Below are the code and all the weights of a small trained network. Each question names an input and a class and asks about switching units off, where a switched-off unit gives its printed mean instead of its output.

import numpy as np


def w(rows, s, z=0):
    codes = np.array(rows[::2]) - 128.0
    scale = np.full(codes.shape[1], s)
    scale[-1] = z or s
    return codes * scale


def f(y):
    return y / 2 * (1 + np.tanh(0.7978845608 * (y + 0.044715 * y**3)))


def log_softmax(a):
    a = a - a.max(-1, keepdims=True)
    return a - np.log(np.exp(a).sum(-1, keepdims=True))


def net(x, mask):
    res = np.array(x, float).reshape(1, 6) / 4 @ E
    y = f(res @ A[0][:, :-1].T + A[0][:, -1])
    res = res + np.where(mask, y, B[0][:, -1]) @ B[0][:, :-1]
    return log_softmax(res[-1] @ U[:, :-1].T + U[:, -1])


A, B = {}, {}
E = w([
[130,124,125,134,123,131,127,126,130,129,132,124],'x0',
[128,136,118,133,123,122,123,126,121,110,122,127],'x1',
[235,167,84,30,131,130,118,12,87,185,91,67],'x2',
[112,234,111,142,92,56,21,194,122,184,254,114],'x3',
[193,223,165,199,181,232,128,126,102,161,117,193],'x4',
[126,133,130,134,133,129,128,125,129,120,130,113],'x5',
],0.0067)
A[0] = w([
[150,128,137,118,125,123,137,139,96,104,155,131,132],'neuron 0',
[178,160,117,96,145,190,140,58,120,154,97,107,255],'neuron 1',
[142,131,119,105,124,80,131,121,135,143,135,106,139],'neuron 2',
[135,125,120,126,127,124,136,131,134,120,133,136,126],'neuron 3',
[174,255,138,151,143,212,106,105,115,188,119,145,179],'neuron 4',
[120,127,125,133,125,129,125,127,132,122,131,120,103],'neuron 5',
[119,37,133,110,105,70,131,141,111,83,141,122,195],'neuron 6',
[144,34,108,94,113,159,155,70,133,109,64,114,233],'neuron 7',
[121,112,142,125,116,118,127,135,119,115,132,130,114],'neuron 8',
[131,127,132,138,140,146,137,144,146,111,113,145,139],'neuron 9',
[120,95,149,196,159,211,164,153,138,92,106,179,149],'neuron 10',
[135,129,94,97,135,66,117,114,154,159,136,107,134],'neuron 11',
[134,149,109,60,120,38,111,111,121,166,165,80,134],'neuron 12',
[121,130,130,130,119,128,122,130,136,132,108,131,127],'neuron 13',
[173,222,154,152,135,190,106,123,102,167,136,154,21],'neuron 14',
[138,158,136,140,129,144,111,130,115,141,141,128,97],'neuron 15',
[134,26,131,65,139,162,173,70,129,98,45,112,46],'neuron 16',
[105,111,142,187,139,178,154,151,132,104,112,174,149],'neuron 17',
[86,100,152,169,128,87,128,198,128,106,173,155,122],'neuron 18',
[122,120,127,119,133,139,120,119,127,111,135,127,121],'neuron 19',
[150,117,147,153,157,210,162,111,128,134,91,165,133],'neuron 20',
[138,64,142,93,139,182,158,75,126,112,61,98,151],'neuron 21',
[67,93,158,189,119,83,118,205,150,98,139,134,157],'neuron 22',
],0.0095,0.0087)
B[0] = w([
[121,116,141,120,133,127,133,132,139,150,132,122,130],'neuron 0',
[97,129,98,143,46,88,60,158,148,192,144,107,243],'neuron 1',
[123,125,151,140,98,134,109,146,115,122,122,136,150],'neuron 2',
[118,136,139,131,145,133,130,129,130,133,131,104,128],'neuron 3',
[129,112,95,118,238,147,225,112,129,73,125,150,238],'neuron 4',
[140,123,131,111,121,138,139,132,133,147,128,156,121],'neuron 5',
[147,169,58,133,137,125,111,121,130,186,138,124,210],'neuron 6',
[128,137,168,144,225,165,193,148,108,49,145,166,255],'neuron 7',
[120,140,129,136,148,130,138,130,137,131,125,127,128],'neuron 8',
[121,124,148,112,109,132,118,121,122,117,119,122,145],'neuron 9',
[130,99,209,113,48,135,77,134,96,90,110,107,213],'neuron 10',
[130,117,169,146,85,136,103,136,118,125,113,126,161],'neuron 11',
[115,98,191,137,55,146,80,132,123,133,89,112,191],'neuron 12',
[143,124,134,153,124,138,130,123,129,123,159,111,128],'neuron 13',
[133,141,37,122,123,82,128,108,170,196,143,115,171],'neuron 14',
[133,113,96,109,128,113,136,113,142,146,125,144,135],'neuron 15',
[130,149,3,120,102,80,104,104,168,237,129,106,212],'neuron 16',
[122,116,186,109,77,142,84,136,105,99,112,107,191],'neuron 17',
[151,142,48,124,171,118,158,107,138,151,126,137,186],'neuron 18',
[131,125,139,112,135,129,129,140,127,141,140,145,127],'neuron 19',
[126,116,203,121,107,149,106,134,107,65,116,115,189],'neuron 20',
[140,149,77,128,206,119,187,121,146,128,159,158,216],'neuron 21',
[140,136,76,116,206,131,192,102,145,142,134,140,212],'neuron 22',
],0.011,0.012)
U = w([
[169,124,120,104,222,178,231,89,119,62,126,174,8],'0',
[125,177,57,148,109,52,101,127,188,235,166,111,203],'1',
[100,66,254,132,25,159,41,172,57,94,62,92,208],'2',
],0.0066,0.0013)

Each question gives the input, the list of numbers given to net, and the class t.
The units are the neurons (one row each of A and B). Each row of codes is followed by its name. A weight is (code - 128) times the scale printed after its matrix; where a second scale follows, it is the last column's (A, B and U).
mask holds one flag per neuron, in row order. A switched-off neuron (its flag False) gives its mean, the last column of its row in B, instead of its output. The means were averaged over made-up inputs and are rounded, as every weight is.
A unit's drop is (log p(t) with every unit on - log p(t) with that unit switched off) / (log p(t) with every unit on - log p(t) with every unit switched off).
The circuit of an input: a set's keep is (log p(t) with only the set's units on - log p(t) with every unit switched off) / (log p(t) with every unit on - log p(t) with every unit switched off). Starting from the 12 units with the biggest drops (on a tie, the unit counted first), units are removed one at a time, each time the one whose removal leaves the highest keep (on an exact tie, the one counted first), for as long as the keep stays at least 0.8.
units of the circuit, in order: the units of the circuit, biggest drop first
most important unit: the unit with the biggest drop
k most important neurons: the k neurons with the biggest drops, biggest first
drop of u: that unit's drop, to one decimal
input [6,2,-4,0,1,0], class 2: most important unit : neuron 4
input [0,0,-1,7,7,-6], class 0: 3 most important neurons : neuron 4; neuron 16; neuron 1
input [4,1,7,3,0,-3], class 2: units of the circuit, in order : neuron 16; neuron 12
input [3,1,-6,-8,1,6], class 2: 4 most important neurons : neuron 10; neuron 17; neuron 4; neuron 20
input [2,8,-1,6,7,4], class 0: 2 most important neurons : neuron 4; neuron 16
input [2,2,8,-5,-3,8], class 1: 2 most important neurons : neuron 16; neuron 1
input [-5,-2,-3,7,8,-4], class 0: 3 most important neurons : neuron 4; neuron 1; neuron 16
input [-1,-5,8,-6,-6,3], class 1: 2 most important neurons : neuron 16; neuron 1
input [-2,8,1,-7,-7,5], class 1: 2 most important neurons : neuron 16; neuron 4
input [2,-7,-7,4,1,2], class 0: 3 most important neurons : neuron 1; neuron 16; neuron 22
input [6,4,1,-5,-6,2], class 1: 3 most important neurons : neuron 16; neuron 4; neuron 6
input [2,-3,-7,8,2,-6], class 0: 4 most important neurons : neuron 1; neuron 16; neuron 22; neuron 6
input [3,3,6,8,-2,3], class 2: drop of neuron 12 : 0.1
input [-2,2,8,-1,-1,5], class 1: units of the circuit, in order : neuron 1
input [5,4,0,0,7,4], class 2: drop of neuron 16 : 0.2
input [2,0,2,1,0,5], class 2: drop of neuron 6 : 0.2
